Here is a tiny trained network, its code and every weight. The questions are about switching its units off for an input and a class, where a switched-off unit gives its printed mean instead of its output.

import numpy as np


def w(rows, s, z=0):
    codes = np.array(rows[::2]) - 128.0
    scale = np.full(codes.shape[1], s)
    scale[-1] = z or s
    return codes * scale


def f(y):
    return y / 2 * (1 + np.tanh(0.7978845608 * (y + 0.044715 * y**3)))


def log_softmax(a):
    a = a - a.max(-1, keepdims=True)
    return a - np.log(np.exp(a).sum(-1, keepdims=True))


def net(x, mask):
    res = np.array(x, float).reshape(1, 7) / 4 @ E
    y = f(res @ A[0][:, :-1].T + A[0][:, -1])
    res = res + np.where(mask, y, B[0][:, -1]) @ B[0][:, :-1]
    return log_softmax(res[-1] @ U[:, :-1].T + U[:, -1])


A, B = {}, {}
E = w([
[222,140,247],'x0',
[254,93,85],'x1',
[162,157,113],'x2',
[117,77,136],'x3',
[116,125,130],'x4',
[88,99,147],'x5',
[128,120,130],'x6',
],0.0056)
A[0] = w([
[169,129,229,12],'n1',
[178,250,113,126],'n2',
[184,145,190,203],'n3',
[219,87,89,250],'n4',
[150,106,173,198],'n5',
[110,104,67,6],'n6',
[75,113,21,99],'n7',
[94,188,157,192],'n8',
],0.012,0.0025)
B[0] = w([
[227,152,175,192],'n1',
[105,65,151,185],'n2',
[39,114,108,219],'n3',
[33,149,65,254],'n4',
[140,192,132,173],'n5',
[192,114,203,147],'n6',
[239,164,253,240],'n7',
[150,51,14,170],'n8',
],0.0066,0.0048)
U = w([
[205,186,196,255],'0',
[89,219,95,255],'1',
[31,56,2,193],'2',
[137,85,62,198],'3',
[88,150,105,151],'4',
[124,133,120,107],'5',
[170,160,124,86],'6',
[173,130,136,1],'7',
],0.0093,0.0026)

Each question gives the input, the list of numbers given to net, and the class t.
The units are the neurons (one row each of A and B). Each row of codes is followed by its name. A weight is (code - 128) times the scale printed after its matrix; where a second scale follows, it is the last column's (A, B and U).
mask holds one flag per neuron, in row order. A switched-off neuron (its flag False) gives its mean, the last column of its row in B, instead of its output. The means were averaged over made-up inputs and are rounded, as every weight is.
A unit's drop is (log p(t) with every unit on - log p(t) with that unit switched off) / (log p(t) with every unit on - log p(t) with every unit switched off).
The circuit of an input: a set's keep is (log p(t) with only the set's units on - log p(t) with every unit switched off) / (log p(t) with every unit on - log p(t) with every unit switched off). Starting from all 8 units, units are removed one at a time, each time the one whose removal leaves the highest keep (on an exact tie, the one counted first), for as long as the keep stays at least 0.8.
circuit, biggest first: the units of the circuit, biggest drop first
unit that matters most: the unit with the biggest drop
k most important neurons: the k neurons with the biggest drops, biggest first
drop when u is switched off: that unit's drop, to one decimal
input [-8,8,8,0,0,-7,-1], class 0: 2 most important neurons	n7; n6
input [5,-6,6,-7,5,-4,5], class 3: circuit, biggest first	n8; n7
input [1,-8,-7,-7,3,1,5], class 2: unit that matters most	n8
input [0,-7,1,-8,-7,-8,-3], class 3: circuit, biggest first	n8; n2
input [2,8,-6,4,7,6,-7], class 2: circuit, biggest first	n7; n4
input [-1,8,-4,1,-7,-5,3], class 2: 3 most important neurons	n4; n7; n1
input [-5,0,1,3,0,-5,-1], class 0: circuit, biggest first	n7; n3
input [5,6,-1,-3,-1,1,5], class 2: circuit, biggest first	n4; n7
input [7,6,-1,2,-8,3,8], class 1: 2 most important neurons	n4; n3
input [-6,-6,3,-1,-1,1,-2], class 0: 3 most important neurons	n7; n4; n3
input [5,5,5,-5,6,1,-2], class 1: drop when n3 is switched off	0.2
input [0,8,-8,1,4,6,7], class 2: drop when n3 is switched off	-0.1
input [-8,0,7,-5,8,7,-4], class 0: drop when n7 is switched off	0.6
input [-6,6,2,-4,6,5,6], class 0: most important neuron	n7
input [-8,8,7,7,3,6,2], class 0: 2 most important neurons	n7; n6
